Below is a small trained network, with its code and all its weights. Each question gives an input and a class and asks what happens when units are switched off, that is, made to give their printed mean instead of their output.

import numpy as np


def w(rows, s, z=0):
    codes = np.array(rows[::2]) - 128.0
    scale = np.full(codes.shape[1], s)
    scale[-1] = z or s
    return codes * scale


def norm(h):
    return h / np.sqrt((h * h).mean(-1, keepdims=True) + 1e-5)


def f(y):
    return np.maximum(y, 0)


def log_softmax(a):
    a = a - a.max(-1, keepdims=True)
    return a - np.log(np.exp(a).sum(-1, keepdims=True))


def net(x, mask):
    res = np.array(x, float).reshape(1, 8) / 4 @ E
    u = 0
    for l in range(4):
        y = f(norm(res) @ A[l][:, :-1].T + A[l][:, -1])
        res = res + np.where(mask[u : u + 13], y, B[l][:, -1]) @ B[l][:, :-1]
        u += 13
    return log_softmax(norm(res)[-1] @ U[:, :-1].T + U[:, -1])


A, B = {}, {}
E = w([
[160,139,133,101,137,100,162,193,132,71,112],'x0',
[138,118,159,120,123,140,65,157,78,114,148],'x1',
[104,129,169,126,105,59,114,110,141,143,75],'x2',
[118,210,81,181,120,161,75,131,123,84,49],'x3',
[127,126,129,128,129,127,128,128,129,127,128],'x4',
[114,105,159,254,129,123,153,145,115,109,152],'x5',
[100,129,141,116,180,118,111,83,140,74,141],'x6',
[180,122,125,138,166,108,171,63,11,133,87],'x7',
],0.0077)
A[0] = w([
[45,121,128,154,82,158,77,47,93,214,172,113],'0.n0',
[166,157,105,128,147,133,156,116,179,137,154,84],'0.n1',
[139,140,139,118,121,92,164,194,138,63,113,89],'0.n2',
[104,101,198,128,85,66,118,94,152,123,52,39],'0.n3',
[113,111,151,119,116,122,57,169,72,112,156,24],'0.n4',
[75,127,180,113,191,104,119,85,141,85,124,98],'0.n5',
[112,102,193,128,104,67,108,118,145,142,54,3],'0.n6',
[169,101,90,137,1,167,165,186,80,196,109,66],'0.n7',
[143,120,116,147,23,110,142,179,105,194,97,66],'0.n8',
[122,125,109,84,125,132,121,124,123,142,111,63],'0.n9',
[76,145,149,110,182,131,120,72,131,52,166,28],'0.n10',
[122,125,156,114,84,113,38,177,34,124,162,64],'0.n11',
[115,132,118,148,146,155,95,141,126,112,85,55],'0.n12',
],0.0064,0.0069)
B[0] = w([
[180,51,84,131,136,117,112,153,164,104,73,255],'0.n0',
[104,121,165,121,101,119,119,108,116,119,115,150],'0.n1',
[151,71,79,124,134,99,104,141,123,140,93,196],'0.n2',
[158,173,107,131,69,89,99,132,104,183,152,170],'0.n3',
[168,137,204,129,121,183,145,141,124,112,108,141],'0.n4',
[174,162,128,141,166,97,102,140,159,158,138,191],'0.n5',
[150,178,136,135,62,63,107,121,110,175,134,144],'0.n6',
[141,183,155,134,255,101,105,88,189,130,158,203],'0.n7',
[142,173,111,139,226,106,116,102,171,131,159,186],'0.n8',
[144,150,131,98,134,113,105,102,129,134,128,136],'0.n9',
[176,146,130,140,181,99,115,111,165,126,149,152],'0.n10',
[162,145,224,118,124,182,167,106,181,120,74,191],'0.n11',
[158,158,115,128,109,137,133,110,140,103,113,143],'0.n12',
],0.0076,0.0033)
A[1] = w([
[59,143,138,116,192,82,74,84,116,48,179,43],'1.n0',
[76,159,39,132,99,82,251,68,201,144,114,130],'1.n1',
[109,137,140,135,66,104,124,128,102,148,99,88],'1.n2',
[109,124,64,126,185,162,164,127,136,104,162,92],'1.n3',
[81,169,112,153,93,154,104,132,92,105,88,31],'1.n4',
[126,113,77,137,162,244,172,138,106,90,202,25],'1.n5',
[65,118,162,185,118,142,140,148,101,124,143,53],'1.n6',
[123,119,166,91,116,156,80,147,90,115,134,90],'1.n7',
[74,145,122,29,121,152,124,115,105,158,97,2],'1.n8',
[140,113,97,118,151,254,190,146,131,85,145,62],'1.n9',
[76,78,149,92,116,107,155,157,97,169,183,38],'1.n10',
[142,139,79,106,152,235,166,129,112,125,189,56],'1.n11',
[110,75,113,149,106,175,128,66,145,143,106,55],'1.n12',
],0.007,0.0059)
B[1] = w([
[181,180,120,148,184,136,149,128,170,180,140,159],'1.n0',
[168,117,254,117,132,207,34,157,76,100,116,253],'1.n1',
[145,148,132,130,127,116,107,146,106,142,149,140],'1.n2',
[146,124,175,129,124,97,82,127,113,134,119,180],'1.n3',
[151,150,91,125,80,144,173,76,144,99,112,146],'1.n4',
[143,157,142,128,71,47,49,135,104,188,139,171],'1.n5',
[138,140,146,139,127,148,207,114,115,120,120,140],'1.n6',
[157,128,163,144,132,168,151,120,146,130,116,151],'1.n7',
[175,144,58,64,117,179,147,134,108,138,159,143],'1.n8',
[141,130,166,129,77,48,59,149,91,155,116,177],'1.n9',
[149,110,118,99,106,113,167,70,126,124,141,156],'1.n10',
[147,162,157,159,83,32,83,142,113,142,128,171],'1.n11',
[134,72,106,135,131,128,85,140,122,106,113,150],'1.n12',
],0.0073,0.0041)
A[2] = w([
[73,149,164,122,74,67,147,95,146,142,76,87],'2.n0',
[101,112,183,234,92,66,172,113,138,112,128,75],'2.n1',
[177,128,174,123,114,182,137,119,97,119,112,90],'2.n2',
[152,143,142,88,140,78,189,208,111,48,121,104],'2.n3',
[97,89,131,97,131,122,168,130,118,154,180,20],'2.n4',
[32,114,114,128,46,164,121,186,208,97,178,9],'2.n5',
[57,102,144,255,131,105,171,162,121,111,143,6],'2.n6',
[60,139,118,129,74,157,141,176,206,146,183,9],'2.n7',
[84,141,88,76,143,104,117,126,117,138,124,56],'2.n8',
[95,170,69,128,112,167,122,103,105,92,95,61],'2.n9',
[120,171,79,147,140,176,121,158,111,175,96,108],'2.n10',
[122,38,152,85,138,113,153,113,100,153,179,83],'2.n11',
[107,150,94,36,84,115,128,91,131,129,108,3],'2.n12',
],0.0086,0.0041)
B[2] = w([
[150,134,118,163,96,118,40,171,85,180,209,169],'2.n0',
[170,170,71,33,123,229,95,163,108,138,181,243],'2.n1',
[53,112,181,145,141,153,134,152,131,118,115,223],'2.n2',
[115,27,78,188,121,167,71,96,163,188,91,244],'2.n3',
[119,158,119,151,71,103,163,108,158,61,129,155],'2.n4',
[2,147,146,100,186,94,116,111,52,162,86,205],'2.n5',
[181,144,43,14,147,237,135,127,120,122,185,196],'2.n6',
[37,138,154,102,221,73,103,85,56,153,98,183],'2.n7',
[158,142,125,145,129,186,132,120,113,150,158,141],'2.n8',
[105,106,162,141,50,113,187,124,167,116,181,164],'2.n9',
[110,129,154,151,114,86,190,88,204,105,172,178],'2.n10',
[92,187,111,192,40,128,153,124,178,61,116,255],'2.n11',
[143,156,74,102,113,228,129,177,97,157,183,168],'2.n12',
],0.007,0.0041)
A[3] = w([
[144,148,126,66,102,109,127,118,135,149,120,54],'3.n0',
[115,121,108,129,123,111,185,91,48,127,104,3],'3.n1',
[124,144,175,135,104,193,96,117,145,119,101,142],'3.n2',
[97,114,125,152,153,115,129,153,148,139,109,73],'3.n3',
[148,122,112,145,145,117,209,78,2,143,99,92],'3.n4',
[105,48,33,157,90,134,79,101,140,146,120,109],'3.n5',
[120,168,128,149,65,120,172,121,169,104,157,118],'3.n6',
[139,109,111,105,139,102,143,213,133,115,96,98],'3.n7',
[82,125,194,120,108,151,123,129,127,115,124,95],'3.n8',
[136,152,107,46,135,140,137,110,159,146,87,65],'3.n9',
[134,55,166,95,131,81,198,129,140,155,194,92],'3.n10',
[105,208,77,179,118,130,117,131,119,56,67,47],'3.n11',
[145,149,130,126,196,94,117,96,167,103,165,16],'3.n12',
],0.0097,0.0029)
B[3] = w([
[143,156,105,192,145,157,117,150,92,107,175,170],'3.n0',
[48,118,122,97,134,131,90,178,121,126,108,150],'3.n1',
[140,92,158,121,134,98,192,150,95,91,136,253],'3.n2',
[110,122,115,92,162,129,164,98,94,121,130,151],'3.n3',
[1,149,121,67,167,104,88,187,196,150,145,207],'3.n4',
[161,90,90,130,137,67,173,159,91,105,74,209],'3.n5',
[134,143,121,119,110,91,199,137,118,96,91,175],'3.n6',
[128,105,120,174,143,128,111,52,108,136,105,159],'3.n7',
[124,142,136,126,135,112,176,149,62,105,77,190],'3.n8',
[135,102,104,171,161,174,176,130,106,115,174,185],'3.n9',
[128,199,112,178,75,136,129,49,163,93,89,191],'3.n10',
[124,113,146,108,62,92,175,62,170,165,190,196],'3.n11',
[145,159,128,139,151,105,211,183,145,202,83,172],'3.n12',
],0.0086,0.0058)
U = w([
[6,150,130,89,166,111,107,140,127,148,117,125],'0',
[121,162,115,146,24,112,188,62,168,95,135,119],'1',
[173,141,76,95,137,209,140,140,93,127,178,140],'2',
[169,167,141,140,76,69,55,146,93,180,147,101],'3',
[174,164,147,155,206,112,146,109,195,158,124,98],'4',
[139,122,129,120,138,95,165,158,113,123,114,254],'5',
[133,95,225,129,126,161,137,146,108,93,98,89],'6',
[135,30,66,148,141,109,125,113,137,130,67,78],'7',
],0.013,0.0092)

Each question gives the input, the list of numbers given to net, and the class t.
The units are the neurons (one row each of A and B). Each row of codes is followed by its name. A weight is (code - 128) times the scale printed after its matrix; where a second scale follows, it is the last column's (A, B and U).
mask holds one flag per neuron, layer by layer. A switched-off neuron (its flag False) gives its mean, the last column of its row in B, instead of its output. The means were averaged over made-up inputs and are rounded, as every weight is.
A unit's drop is (log p(t) with every unit on - log p(t) with that unit switched off) / (log p(t) with every unit on - log p(t) with every unit switched off).
The circuit of an input: a set's keep is (log p(t) with only the set's units on - log p(t) with every unit switched off) / (log p(t) with every unit on - log p(t) with every unit switched off). Starting from the 12 units with the biggest drops (on a tie, the unit counted first), units are removed one at a time, each time the one whose removal leaves the highest keep (on an exact tie, the one counted first), for as long as the keep stays at least 0.8.
circuit, biggest first: the units of the circuit, biggest drop first
top k neurons: the k neurons with the biggest drops, biggest first
k most important neurons of layer l: the k neurons of layer l with the biggest drops, biggest first
input [7,6,6,6,-2,-2,3,1], class 7: circuit, biggest first : (2.n3; 1.n1)
input [8,3,0,2,0,2,8,-2], class 4: circuit, biggest first : (1.n0)
input [-2,-4,0,5,2,-1,6,-2], class 4: circuit, biggest first : (0.n10; 1.n0)
input [4,-7,5,5,1,-6,-4,-6], class 6: top 2 neurons : (1.n1; 3.n4)
input [-8,7,-8,-5,2,4,-1,1], class 3: top 3 neurons : (1.n5; 1.n11; 1.n9)
input [4,-5,-1,5,7,-7,6,4], class 2: top 4 neurons : (2.n11; 3.n9; 0.n7; 2.n12)
input [3,8,3,-2,0,-5,-5,-8], class 0: circuit, biggest first : (2.n5; 2.n7)
input [-8,-8,-2,0,-5,6,6,-2], class 6: top 2 neurons : (1.n1; 2.n3)
input [0,6,6,5,3,6,2,-5], class 2: circuit, biggest first : (2.n1; 2.n6; 1.n1)
input [1,-6,-2,-5,-5,-5,3,3], class 6: top 2 neurons : (1.n1; 2.n2)
input [8,0,-1,4,5,-2,8,8], class 0: 3 most important neurons of layer 0 : (0.n0; 0.n7; 0.n8)
input [-6,6,2,-6,-2,-6,5,1], class 1: circuit, biggest first : (1.n1; 2.n11)
input [-8,-3,-4,7,-8,1,6,-6], class 5: circuit, biggest first : (3.n5; 3.n2)
input [-8,-8,-6,6,1,-1,1,-2], class 6: circuit, biggest first : (1.n1; 3.n2)
input [5,0,3,4,8,-2,0,8], class 0: circuit, biggest first : (3.n4)
input [7,6,-3,-4,1,3,3,6], class 7: circuit, biggest first : (2.n3; 1.n1)
input [3,-1,0,6,6,-8,7,0], class 2: circuit, biggest first : (2.n12; 3.n9)
input [-8,-1,7,8,-4,7,-8,5], class 1: top 2 neurons : (3.n11; 2.n10)
input [0,1,5,-7,-4,3,8,-7], class 4: top 4 neurons : (1.n0; 0.n5; 3.n12; 0.n10)
input [-3,-8,-3,-3,3,-2,-1,7], class 6: circuit, biggest first : (1.n1)
input [-8,4,-2,4,-3,-7,5,-2], class 7: 2 most important neurons of layer 2 : (2.n1; 2.n6)
input [-8,1,7,4,-5,-2,6,4], class 7: top 2 neurons : (0.n0; 3.n5)
input [-2,6,0,-6,8,-1,8,7], class 4: circuit, biggest first : (0.n5; 1.n0; 3.n12)
input [-8,6,1,-2,-6,1,-5,4], class 7: top 2 neurons : (0.n0; 1.n1)
input [-3,2,3,-4,6,-3,-6,-7], class 0: top 2 neurons : (2.n5; 2.n7)
input [-8,8,-2,-2,-2,8,5,0], class 2: top 3 neurons : (2.n6; 1.n1; 2.n1)
input [1,2,-4,-3,8,5,-8,-8], class 0: circuit, biggest first : (2.n5)
input [-4,8,-1,-1,-6,3,-6,-7], class 6: top 4 neurons : (0.n11; 0.n4; 3.n4; 0.n0)
input [6,6,-4,8,6,4,3,7], class 1: top 3 neurons : (3.n11; 2.n5; 2.n9)
